Below is a small trained network, with its code and all its weights. Each question gives an input and a class and asks what happens when units are switched off, that is, made to give their printed mean instead of their output.

import numpy as np


def w(rows, s, z=0):
    codes = np.array(rows[::2]) - 128.0
    scale = np.full(codes.shape[1], s)
    scale[-1] = z or s
    return codes * scale


def f(y):
    return y / 2 * (1 + np.tanh(0.7978845608 * (y + 0.044715 * y**3)))


def log_softmax(a):
    a = a - a.max(-1, keepdims=True)
    return a - np.log(np.exp(a).sum(-1, keepdims=True))


def net(x, mask):
    res = np.array(x, float).reshape(1, 8) / 4 @ E
    y = f(res @ A[0][:, :-1].T + A[0][:, -1])
    res = res + np.where(mask, y, B[0][:, -1]) @ B[0][:, :-1]
    return log_softmax(res[-1] @ U[:, :-1].T + U[:, -1])


A, B = {}, {}
E = w([
[144,77,193,206,182,143,119,165,167,148],'x0',
[115,152,182,137,66,144,144,119,71,61],'x1',
[123,150,135,165,140,138,141,162,177,83],'x2',
[71,131,138,87,139,74,84,65,144,95],'x3',
[109,127,107,102,254,119,123,106,31,138],'x4',
[13,110,55,119,116,165,90,134,120,202],'x5',
[135,183,107,35,112,196,118,214,170,66],'x6',
[104,130,200,79,141,159,130,108,134,167],'x7',
],0.0092)
A[0] = w([
[167,140,216,172,130,26,108,45,159,137,252],'N0',
[119,143,99,187,128,184,254,38,104,142,220],'N1',
[101,123,221,171,149,83,182,36,129,138,160],'N2',
[46,114,20,175,56,98,111,99,136,169,248],'N3',
[152,82,183,163,147,117,122,221,150,122,244],'N4',
[117,126,121,174,78,103,160,37,119,104,141],'N5',
[100,100,63,137,199,37,92,98,99,67,127],'N6',
[56,142,145,138,171,155,129,141,95,172,179],'N7',
[81,153,48,116,213,204,148,125,95,170,159],'N8',
],0.0083,0.0041)
B[0] = w([
[117,52,151,131,136,210,101,84,75,65,254],'N0',
[150,127,70,84,132,189,85,126,4,116,196],'N1',
[69,48,167,158,167,125,95,83,42,93,224],'N2',
[207,93,63,125,131,193,87,109,83,149,247],'N3',
[208,142,140,168,105,198,165,150,112,133,228],'N4',
[188,96,54,103,154,152,45,83,73,109,183],'N5',
[199,126,126,213,192,204,155,164,142,168,213],'N6',
[16,70,144,148,168,216,138,111,173,145,195],'N7',
[88,87,254,146,131,108,25,90,102,193,227],'N8',
],0.0089,0.0094)
U = w([
[177,170,52,53,67,157,122,61,81,31,179],'0',
[163,149,83,225,140,158,124,199,142,14,135],'1',
[91,178,144,46,200,60,110,84,47,196,32],'2',
[52,194,161,134,196,46,155,127,192,120,7],'3',
[149,135,3,108,62,104,94,90,79,215,3],'4',
[68,176,160,30,43,168,120,213,180,34,27],'5',
[168,105,147,169,144,246,157,197,144,171,242],'6',
[104,41,128,149,109,126,77,41,67,128,222],'7',
],0.0067,0.0048)

Each question gives the input, the list of numbers given to net, and the class t.
The units are the neurons (one row each of A and B). Each row of codes is followed by its name. A weight is (code - 128) times the scale printed after its matrix; where a second scale follows, it is the last column's (A, B and U).
mask holds one flag per neuron, in row order. A switched-off neuron (its flag False) gives its mean, the last column of its row in B, instead of its output. The means were averaged over made-up inputs and are rounded, as every weight is.
A unit's drop is (log p(t) with every unit on - log p(t) with that unit switched off) / (log p(t) with every unit on - log p(t) with every unit switched off).
The circuit of an input: a set's keep is (log p(t) with only the set's units on - log p(t) with every unit switched off) / (log p(t) with every unit on - log p(t) with every unit switched off). Starting from all 9 units, units are removed one at a time, each time the one whose removal leaves the highest keep (on an exact tie, the one counted first), for as long as the keep stays at least 0.8.
circuit, biggest first: the units of the circuit, biggest drop first
most important unit: the unit with the biggest drop
k most important neurons: the k neurons with the biggest drops, biggest first
drop of u: that unit's drop, to one decimal
input [-8,-4,3,1,-8,-2,-7,4], class 0: most important unit => N8
input [-7,6,6,-7,-3,6,-5,-8], class 4: circuit, biggest first => (N0 N3)
input [2,-5,-6,-3,1,-3,-2,-6], class 6: circuit, biggest first => (N2 N8)
input [-8,-7,-8,-6,8,-6,-1,-7], class 2: 4 most important neurons => (N8 N4 N0 N3)
input [0,3,7,3,-4,5,4,-4], class 0: circuit, biggest first => (N6 N8)
input [1,2,-1,2,2,-2,8,0], class 5: circuit, biggest first => (N3 N6 N5 N2)
input [-1,-5,-7,4,-7,7,-6,-5], class 4: circuit, biggest first => (N3 N2)
input [-4,-1,-8,3,-3,1,2,-8], class 4: 2 most important neurons => (N0 N3)
input [0,7,8,3,-5,0,-3,-5], class 0: 4 most important neurons => (N8 N7 N5 N6)
input [-7,-6,2,-6,-2,-6,-8,-5], class 0: circuit, biggest first => (N8 N1)
input [5,7,-2,2,-5,-1,7,-2], class 5: 2 most important neurons => (N6 N3)
input [-3,-6,-1,8,-3,-1,8,-5], class 5: 2 most important neurons => (N5 N1)
input [-8,-3,3,3,6,-4,0,0], class 6: 2 most important neurons => (N6 N2)
input [0,-1,-6,5,4,1,3,-4], class 6: most important unit => N6
input [-7,2,-3,-7,-6,4,1,2], class 0: drop of N8 => 0.3
input [5,-4,-8,-6,-7,7,-8,-8], class 4: drop of N3 => 0.2
input [-6,-6,-5,-5,-2,6,-4,-3], class 4: drop of N8 => -0.1
